Here is a tiny trained network, its code and every weight. The questions are about switching its units off for an input and a class, where a switched-off unit gives its printed mean instead of its output.

import numpy as np


def w(rows, s, z=0):
    codes = np.array(rows[::2]) - 128.0
    scale = np.full(codes.shape[1], s)
    scale[-1] = z or s
    return codes * scale


def f(y):
    return np.maximum(y, 0)


def log_softmax(a):
    a = a - a.max(-1, keepdims=True)
    return a - np.log(np.exp(a).sum(-1, keepdims=True))


def net(x, mask):
    res = np.array(x, float).reshape(1, 8) / 4 @ E
    y = f(res @ A[0][:, :-1].T + A[0][:, -1])
    res = res + np.where(mask, y, B[0][:, -1]) @ B[0][:, :-1]
    return log_softmax(res[-1] @ U[:, :-1].T + U[:, -1])


A, B = {}, {}
E = w([
[128,129,128,128],'x0',
[128,128,128,128],'x1',
[129,127,128,128],'x2',
[47,52,196,79],'x3',
[188,168,229,166],'x4',
[179,181,133,2],'x5',
[128,128,128,128],'x6',
[129,128,128,128],'x7',
],0.0089)
A[0] = w([
[168,149,107,104,107],'n1',
[122,112,138,130,120],'n2',
[102,136,103,121,200],'n3',
[101,93,35,98,252],'n4',
[140,149,91,187,179],'n5',
[172,165,132,7,131],'n6',
[143,141,168,141,136],'n7',
[139,139,95,188,175],'n8',
[145,138,167,141,138],'n9',
[125,129,127,128,107],'n10',
[68,73,179,148,118],'n11',
[161,152,131,42,130],'n12',
[117,132,145,98,92],'n13',
[130,136,130,128,87],'n14',
[120,113,119,129,100],'n15',
[133,118,132,136,91],'n16',
[134,132,127,137,127],'n17',
[101,110,157,111,131],'n18',
[132,113,129,117,90],'n19',
[121,135,127,124,66],'n20',
[131,136,114,152,155],'n21',
[107,123,141,134,127],'n22',
[142,148,118,111,107],'n23',
[129,120,117,105,65],'n24',
[221,184,79,51,86],'n25',
[57,82,205,84,137],'n26',
[113,139,122,127,191],'n27',
[115,127,128,135,99],'n28',
[133,125,90,90,77],'n29',
[132,131,116,129,92],'n30',
[130,147,114,121,98],'n31',
[119,137,147,125,70],'n32',
[171,153,227,160,140],'n33',
[140,156,155,114,49],'n34',
[100,108,57,105,234],'n35',
[165,156,221,159,148],'n36',
[126,120,129,117,89],'n37',
[186,167,65,166,255],'n38',
[118,114,160,70,55],'n39',
[110,116,141,134,120],'n40',
[137,114,147,127,70],'n41',
[125,134,156,55,63],'n42',
[151,145,102,145,196],'n43',
[140,141,144,121,76],'n44',
[119,137,142,96,89],'n45',
[108,150,165,37,48],'n46',
],0.017,0.0042)
B[0] = w([
[83,141,134,153,168],'n1',
[114,131,127,137,144],'n2',
[124,90,144,140,169],'n3',
[110,41,201,131,240],'n4',
[190,100,120,93,206],'n5',
[129,217,219,68,246],'n6',
[135,156,97,136,170],'n7',
[185,97,111,100,203],'n8',
[135,157,99,134,170],'n9',
[127,127,130,128,128],'n10',
[47,124,106,189,217],'n11',
[129,191,190,87,212],'n12',
[153,126,127,109,151],'n13',
[125,131,129,128,129],'n14',
[134,118,121,125,140],'n15',
[125,129,120,131,132],'n16',
[130,125,121,132,139],'n17',
[103,113,104,91,170],'n18',
[134,130,130,118,133],'n19',
[132,129,132,123,128],'n20',
[150,115,122,117,160],'n21',
[113,122,119,139,149],'n22',
[101,135,132,139,150],'n23',
[137,132,140,114,139],'n24',
[1,162,146,190,236],'n25',
[56,101,64,22,239],'n26',
[129,105,129,140,151],'n27',
[127,123,117,130,136],'n28',
[119,140,168,116,159],'n29',
[129,129,137,129,133],'n30',
[125,132,144,134,141],'n31',
[128,144,130,115,135],'n32',
[145,202,49,144,232],'n33',
[137,160,144,118,151],'n34',
[114,59,183,133,217],'n35',
[143,200,56,142,227],'n36',
[132,129,130,118,133],'n37',
[204,129,169,237,243],'n38',
[180,121,127,84,172],'n39',
[110,129,123,145,150],'n40',
[124,142,125,118,136],'n41',
[197,118,130,89,183],'n42',
[158,124,141,173,179],'n43',
[130,147,135,123,141],'n44',
[157,122,127,111,151],'n45',
[214,114,128,75,197],'n46',
],0.07,0.012)
U = w([
[215,4,152,174,195],'0',
[82,117,241,172,68],'1',
[245,123,36,188,131],'2',
[108,235,133,186,101],'3',
[19,18,114,135,254],'4',
[136,66,193,15,16],'5',
[43,147,6,146,209],'6',
[174,193,74,29,14],'7',
],0.0048,0.0023)

Each question gives the input, the list of numbers given to net, and the class t.
The units are the neurons (one row each of A and B). Each row of codes is followed by its name. A weight is (code - 128) times the scale printed after its matrix; where a second scale follows, it is the last column's (A, B and U).
mask holds one flag per neuron, in row order. A switched-off neuron (its flag False) gives its mean, the last column of its row in B, instead of its output. The means were averaged over made-up inputs and are rounded, as every weight is.
A unit's drop is (log p(t) with every unit on - log p(t) with that unit switched off) / (log p(t) with every unit on - log p(t) with every unit switched off).
most important unit: the unit with the biggest drop
top k neurons: the k neurons with the biggest drops, biggest first
drop of u: that unit's drop, to one decimal
input [3,8,-7,4,1,2,1,1], class 7: most important unit : n4
input [-7,-2,-5,0,-2,-1,7,0], class 0: top 3 neurons : n25; n26; n6
input [5,5,2,3,0,3,-1,-7], class 5: top 2 neurons : n33; n36
input [-3,-4,6,1,4,-2,-7,1], class 6: top 2 neurons : n38; n6
input [-2,-7,6,0,-7,-2,-8,-2], class 0: top 2 neurons : n25; n26
input [-4,7,1,7,-8,0,7,1], class 4: top 2 neurons : n11; n6
input [-4,6,5,-4,0,3,0,6], class 1: top 2 neurons : n33; n36
input [-5,-2,-2,0,5,0,0,2], class 2: top 2 neurons : n25; n6
input [-7,1,3,-2,0,-8,0,-8], class 0: top 2 neurons : n33; n36
input [-4,0,-1,1,7,8,-2,-1], class 7: top 2 neurons : n46; n42
input [-6,1,-3,1,-3,6,2,2], class 5: top 2 neurons : n46; n38
input [-7,1,4,1,2,-8,-6,-3], class 6: top 2 neurons : n38; n11
input [-1,-7,-2,7,0,1,-8,4], class 5: top 3 neurons : n33; n36; n25
input [-1,-6,-6,0,8,-8,-1,0], class 2: top 2 neurons : n25; n26
input [1,-3,-6,1,7,7,-4,1], class 7: most important unit : n46
input [-7,2,0,2,-4,0,0,4], class 4: drop of n6 : 0.2
input [-1,-7,4,1,6,4,-4,-6], class 7: drop of n38 : 0.3
input [-2,-7,4,1,-2,-3,5,-2], class 4: drop of n38 : 0.3
